Below is a small trained network, with its code and all its weights. Each question gives an input and a target symbol and asks what happens when units are switched off, that is, made to give their printed mean instead of their output.

import numpy as np


def w(rows, s, z=0):
    codes = np.array(rows[::2]) - 128.0
    scale = np.full(codes.shape[1], s)
    scale[-1] = z or s
    return codes * scale


def f(y):
    return np.maximum(y, 0)


def softmax(a):
    e = np.exp(a - a.max(-1, keepdims=True))
    return e / e.sum(-1, keepdims=True)


def log_softmax(a):
    a = a - a.max(-1, keepdims=True)
    return a - np.log(np.exp(a).sum(-1, keepdims=True))


def net(x, mask):
    ids = ['αγεηθλμπτψ'.index(c) for c in x.split()]
    T = len(ids)
    res = E[ids] + P[:T]
    q, k, v = (res @ M[0].T for M in (Q, K, V))
    z = softmax(np.where(np.tri(T) > 0, q @ k.T / 4**0.5, -1e9)) @ v
    res = res + np.where(mask[0], z, O[0][:, -1]) @ O[0][:, :-1]
    y = f(res @ A[0][:, :-1].T + A[0][:, -1])
    res = res + np.where(mask[1:9], y, B[0][:, -1]) @ B[0][:, :-1]
    return log_softmax(res[-1] @ U[:, :-1].T + U[:, -1])


Q, K, V, O, A, B = {}, {}, {}, {}, {}, {}
E = w([
[105,131,141,150],'α',
[77,142,163,252],'γ',
[101,152,200,51],'ε',
[145,87,166,127],'η',
[79,42,197,238],'θ',
[125,127,98,75],'λ',
[87,150,184,96],'μ',
[235,162,158,144],'π',
[117,5,69,111],'τ',
[147,249,120,186],'ψ',
],0.015)
P = w([
[150,159,182,113],'0',
[139,185,142,129],'1',
[118,202,91,149],'2',
[109,198,72,157],'3',
[111,190,35,158],'4',
[116,200,2,179],'5',
[93,198,5,188],'6',
[79,201,54,195],'7',
],0.0044)
Q[0] = w([
[247,50,212,153],'H1',
[99,204,143,178],'H1',
[40,3,157,127],'H1',
[176,145,134,128],'H1',
],0.016)
K[0] = w([
[83,133,250,105],'H1',
[117,173,88,185],'H1',
[69,32,133,99],'H1',
[143,160,149,130],'H1',
],0.019)
V[0] = w([
[25,131,245,89],'H1',
[255,73,212,194],'H1',
[75,20,93,97],'H1',
[60,158,144,105],'H1',
],0.0087)
O[0] = w([
[11,127,176,116,85],'H1',
[163,129,223,157,156],'H1',
[83,18,113,110,3],'H1',
[86,146,118,116,127],'H1',
],0.012,0.0022)
A[0] = w([
[77,149,88,155,72],'N1',
[156,156,117,117,45],'N2',
[142,110,150,6,2],'N3',
[98,192,97,102,105],'N4',
[166,133,128,76,147],'N5',
[135,100,138,55,227],'N6',
[123,91,106,127,39],'N7',
[186,86,146,151,96],'N8',
],0.018,0.0052)
B[0] = w([
[188,124,151,115,177],'N1',
[103,65,128,160,209],'N2',
[141,5,80,160,168],'N3',
[71,141,108,112,254],'N4',
[138,137,91,173,187],'N5',
[161,194,136,97,217],'N6',
[137,110,161,168,176],'N7',
[102,141,130,93,204],'N8',
],0.025,0.0087)
U = w([
[30,35,164,174,75],'α',
[81,82,109,141,56],'γ',
[31,50,95,84,56],'ε',
[70,80,96,128,103],'η',
[77,80,104,127,98],'θ',
[106,123,23,78,107],'λ',
[68,147,122,47,253],'μ',
[151,148,126,253,161],'π',
[141,42,80,145,216],'τ',
[27,90,64,182,68],'ψ',
],0.0061,0.0054)

Each question gives the input, a string of symbols that net reads in full, and the target symbol t.
The units are the heads (4 rows each of Q, K, V and O) and the neurons (one row each of A and B). Each row of codes is followed by its name. A weight is (code - 128) times the scale printed after its matrix; where a second scale follows, it is the last column's (O, A, B and U).
mask holds one flag per unit, heads first, then neurons. A switched-off unit (its flag False) gives its mean, the last column of its rows in O or B, instead of its output. The means were averaged over made-up inputs and are rounded, as every weight is.
A unit's drop is (log p(t) with every unit on - log p(t) with that unit switched off) / (log p(t) with every unit on - log p(t) with every unit switched off).
The circuit of an input: a set's keep is (log p(t) with only the set's units on - log p(t) with every unit switched off) / (log p(t) with every unit on - log p(t) with every unit switched off). Starting from all 9 units, units are removed one at a time, each time the one whose removal leaves the highest keep (on an exact tie, the one counted first), for as long as the keep stays at least 0.8.
units of the circuit, in order: the units of the circuit, biggest drop first
unit that matters most: the unit with the biggest drop
k most important neurons: the k neurons with the biggest drops, biggest first
drop of u: that unit's drop, to one decimal
input μ τ θ τ ε μ, target τ: units of the circuit, in order => (H1, N4)
input ε ε η ψ η μ, target ψ: units of the circuit, in order => (H1, N4, N2, N6)
input τ ε μ, target τ: most important neuron => (N3)
input ψ θ γ ε η ψ, target ψ: units of the circuit, in order => (N4, H1, N2)
input π λ μ τ γ γ τ λ, target τ: units of the circuit, in order => (H1, N4)
input ψ θ μ, target ψ: 2 most important neurons => (N4, N6)
input η α π ε ψ α π, target ψ: 4 most important neurons => (N2, N4, N6, N1)
input π α π λ, target π: 2 most important neurons => (N5, N4)
input τ θ ε π π α, target π: 2 most important neurons => (N4, N3)
input η π λ, target π: units of the circuit, in order => (H1, N5)
input ψ ε π ε, target π: 3 most important neurons => (N5, N8, N3)
input τ η α ε μ π η μ, target π: 2 most important neurons => (N4, N3)
input η θ λ π ψ γ ψ ε, target ψ: 4 most important neurons => (N4, N2, N5, N6)
input γ θ η θ λ ε, target λ: unit that matters most => N6
input γ ε θ ψ λ, target ψ: drop of H1 => 1.0
input α π μ, target π: drop of H1 => 1.1
input ε π ε τ η, target μ: drop of N7 => 0.1
